Below is a small trained network, with its code and all its weights. Each question gives an input and a class and asks what happens when units are switched off, that is, made to give their printed mean instead of their output.

import numpy as np


def w(rows, s, z=0):
    codes = np.array(rows[::2]) - 128.0
    scale = np.full(codes.shape[1], s)
    scale[-1] = z or s
    return codes * scale


def norm(h):
    return h / np.sqrt((h * h).mean(-1, keepdims=True) + 1e-5)


def f(y):
    return y / 2 * (1 + np.tanh(0.7978845608 * (y + 0.044715 * y**3)))


def log_softmax(a):
    a = a - a.max(-1, keepdims=True)
    return a - np.log(np.exp(a).sum(-1, keepdims=True))


def net(x, mask):
    res = np.array(x, float).reshape(1, 8) / 4 @ E
    u = 0
    for l in range(3):
        y = f(norm(res) @ A[l][:, :-1].T + A[l][:, -1])
        res = res + np.where(mask[u : u + 11], y, B[l][:, -1]) @ B[l][:, :-1]
        u += 11
    return log_softmax(norm(res)[-1] @ U[:, :-1].T + U[:, -1])


A, B = {}, {}
E = w([
[135,82,209,175,237,116,192],'x0',
[158,149,62,46,156,95,211],'x1',
[38,150,224,77,74,82,161],'x2',
[132,66,139,82,98,210,168],'x3',
[88,254,118,159,163,228,177],'x4',
[127,129,126,129,131,127,128],'x5',
[128,130,134,122,134,130,119],'x6',
[124,129,130,115,141,134,120],'x7',
],0.0077)
A[0] = w([
[135,217,108,159,170,1,97,25],'0.n0',
[186,154,88,35,143,85,206,73],'0.n1',
[195,87,126,90,111,61,115,80],'0.n2',
[200,106,89,115,170,172,115,44],'0.n3',
[168,146,89,60,149,93,225,79],'0.n4',
[139,61,184,127,72,229,124,101],'0.n5',
[92,155,45,55,64,129,109,59],'0.n6',
[24,146,179,28,133,82,151,2],'0.n7',
[153,57,132,58,105,229,188,88],'0.n8',
[107,49,110,65,98,208,193,67],'0.n9',
[113,72,151,145,212,91,241,51],'0.n10',
],0.0089,0.0081)
B[0] = w([
[115,233,108,169,177,5,138,167],'0.n0',
[34,76,141,212,102,170,22,249],'0.n1',
[101,112,102,67,154,130,173,200],'0.n2',
[172,116,80,145,120,136,160,137],'0.n3',
[39,93,162,203,137,182,45,239],'0.n4',
[100,167,121,159,153,77,89,218],'0.n5',
[197,161,162,96,86,163,91,218],'0.n6',
[137,105,158,162,51,116,207,198],'0.n7',
[130,223,106,167,184,2,112,238],'0.n8',
[128,187,111,137,153,34,129,207],'0.n9',
[209,149,200,100,134,159,84,253],'0.n10',
],0.012,0.0032)
A[1] = w([
[144,24,123,63,104,41,138,108],'1.n0',
[169,93,96,114,159,196,107,45],'1.n1',
[139,110,190,148,194,132,129,93],'1.n2',
[29,74,147,212,137,149,18,44],'1.n3',
[84,226,109,127,143,212,207,108],'1.n4',
[147,114,30,106,200,142,138,25],'1.n5',
[69,135,176,74,83,110,196,3],'1.n6',
[184,92,1,137,199,173,127,25],'1.n7',
[179,115,56,174,189,128,105,74],'1.n8',
[188,122,193,126,204,149,204,76],'1.n9',
[137,136,109,178,121,80,144,89],'1.n10',
],0.0082,0.006)
B[1] = w([
[79,138,60,44,254,198,196,194],'1.n0',
[131,152,129,157,67,66,171,121],'1.n1',
[139,179,130,100,61,172,40,176],'1.n2',
[32,43,76,202,93,189,94,253],'1.n3',
[89,9,56,7,234,125,162,178],'1.n4',
[102,104,174,170,70,142,126,127],'1.n5',
[139,128,144,233,71,136,180,135],'1.n6',
[142,75,133,250,32,110,246,154],'1.n7',
[93,137,193,169,66,87,190,165],'1.n8',
[187,134,190,75,109,160,31,164],'1.n9',
[104,160,131,87,145,100,134,136],'1.n10',
],0.0074,0.0049)
A[2] = w([
[170,137,114,104,115,117,103,103],'2.n0',
[61,118,222,93,27,100,231,50],'2.n1',
[107,181,82,81,198,241,180,53],'2.n2',
[221,128,72,196,105,141,156,48],'2.n3',
[130,17,112,102,130,38,97,25],'2.n4',
[218,201,48,25,5,146,79,40],'2.n5',
[128,148,42,83,37,141,66,75],'2.n6',
[96,67,74,31,203,149,171,71],'2.n7',
[220,94,179,197,138,131,158,171],'2.n8',
[64,122,253,57,64,116,198,93],'2.n9',
[126,141,58,69,49,148,135,3],'2.n10',
],0.0069,0.0043)
B[2] = w([
[140,156,156,116,146,136,134,111],'2.n0',
[188,146,53,207,49,149,171,218],'2.n1',
[125,51,86,56,141,83,147,170],'2.n2',
[141,153,156,146,72,78,201,129],'2.n3',
[107,223,83,120,193,164,157,137],'2.n4',
[216,99,254,109,193,168,66,232],'2.n5',
[120,131,246,140,190,158,101,212],'2.n6',
[90,119,84,72,151,182,157,197],'2.n7',
[129,168,123,59,34,155,138,217],'2.n8',
[194,109,64,176,70,133,175,251],'2.n9',
[134,132,163,128,130,162,79,124],'2.n10',
],0.0075,0.0023)
U = w([
[19,87,124,198,119,170,38,104],'0',
[242,161,251,74,144,174,44,144],'1',
[98,233,103,146,187,4,119,87],'2',
[157,118,102,191,32,126,237,254],'3',
[69,85,51,12,206,167,170,64],'4',
],0.013,0.0018)

Each question gives the input, the list of numbers given to net, and the class t.
The units are the neurons (one row each of A and B). Each row of codes is followed by its name. A weight is (code - 128) times the scale printed after its matrix; where a second scale follows, it is the last column's (A, B and U).
mask holds one flag per neuron, layer by layer. A switched-off neuron (its flag False) gives its mean, the last column of its row in B, instead of its output. The means were averaged over made-up inputs and are rounded, as every weight is.
A unit's drop is (log p(t) with every unit on - log p(t) with that unit switched off) / (log p(t) with every unit on - log p(t) with every unit switched off).
The circuit of an input: a set's keep is (log p(t) with only the set's units on - log p(t) with every unit switched off) / (log p(t) with every unit on - log p(t) with every unit switched off). Starting from the 12 units with the biggest drops (on a tie, the unit counted first), units are removed one at a time, each time the one whose removal leaves the highest keep (on an exact tie, the one counted first), for as long as the keep stays at least 0.8.
units of the circuit, in order: the units of the circuit, biggest drop first
top k neurons: the k neurons with the biggest drops, biggest first
top k neurons in layer l: the k neurons of layer l with the biggest drops, biggest first
input [-1,-2,5,6,-8,1,-4,8], class 4: units of the circuit, in order => [1.n0]
input [8,8,-3,-6,5,4,7,5], class 0: units of the circuit, in order => [0.n4; 0.n1]
input [2,1,2,2,1,0,4,4], class 1: top 4 neurons => [0.n10; 0.n0; 1.n3; 1.n0]
input [6,5,8,-7,6,-2,1,-1], class 3: top 2 neurons => [0.n7; 0.n8]
input [5,0,-6,-2,1,-4,-4,3], class 3: top 3 neurons in layer 1 => [1.n7; 1.n8; 1.n1]
input [2,8,6,-8,0,8,-5,8], class 0: top 2 neurons => [0.n1; 0.n4]
input [1,-4,-6,6,-6,4,0,-7], class 2: top 2 neurons => [0.n5; 0.n8]
input [3,-5,5,-4,-8,-8,-2,4], class 4: top 3 neurons => [1.n0; 0.n1; 0.n4]
input [1,6,-8,3,-3,-7,0,-3], class 3: top 2 neurons => [0.n3; 1.n7]
input [-6,2,-2,-6,-8,-3,0,1], class 4: units of the circuit, in order => [1.n0; 0.n2]
input [7,2,5,8,-6,-4,2,-4], class 2: top 2 neurons => [0.n8; 0.n9]
input [3,5,6,0,-2,5,-2,6], class 3: top 2 neurons in layer 0 => [0.n7; 0.n5]
input [8,5,6,-2,-8,8,-8,-1], class 1: top 2 neurons => [0.n10; 1.n9]
input [-1,-3,-2,-8,0,-1,3,6], class 2: units of the circuit, in order => [0.n0]
input [3,-5,5,-1,8,5,2,0], class 4: top 3 neurons => [1.n4; 0.n1; 0.n4]
input [-7,-4,-5,-2,8,7,2,-1], class 4: top 2 neurons => [1.n4; 0.n10]
input [-6,-3,-6,-2,2,7,-7,-7], class 1: top 2 neurons => [2.n5; 1.n3]
input [-8,-2,8,-4,6,3,-8,-8], class 1: top 2 neurons => [0.n6; 2.n5]
input [-5,6,0,5,-4,-2,-6,-7], class 0: top 2 neurons in layer 0 => [0.n1; 0.n4]
input [-7,2,4,-5,8,-1,-3,5], class 4: units of the circuit, in order => [1.n4]
input [-6,6,8,7,0,-3,6,-3], class 3: top 3 neurons => [0.n7; 2.n1; 2.n9]
input [8,7,-7,-8,-7,-8,-3,2], class 1: top 2 neurons in layer 0 => [0.n10; 0.n8]
input [-4,1,3,7,-7,-1,-7,5], class 2: top 3 neurons in layer 0 => [0.n8; 0.n9; 0.n5]
input [-5,-6,-7,0,-6,2,-3,-8], class 3: top 2 neurons in layer 0 => [0.n1; 0.n4]
input [2,1,8,6,8,-5,1,7], class 3: top 2 neurons in layer 1 => [1.n6; 1.n0]
input [8,-2,1,8,0,4,1,1], class 1: top 2 neurons in layer 0 => [0.n10; 0.n0]
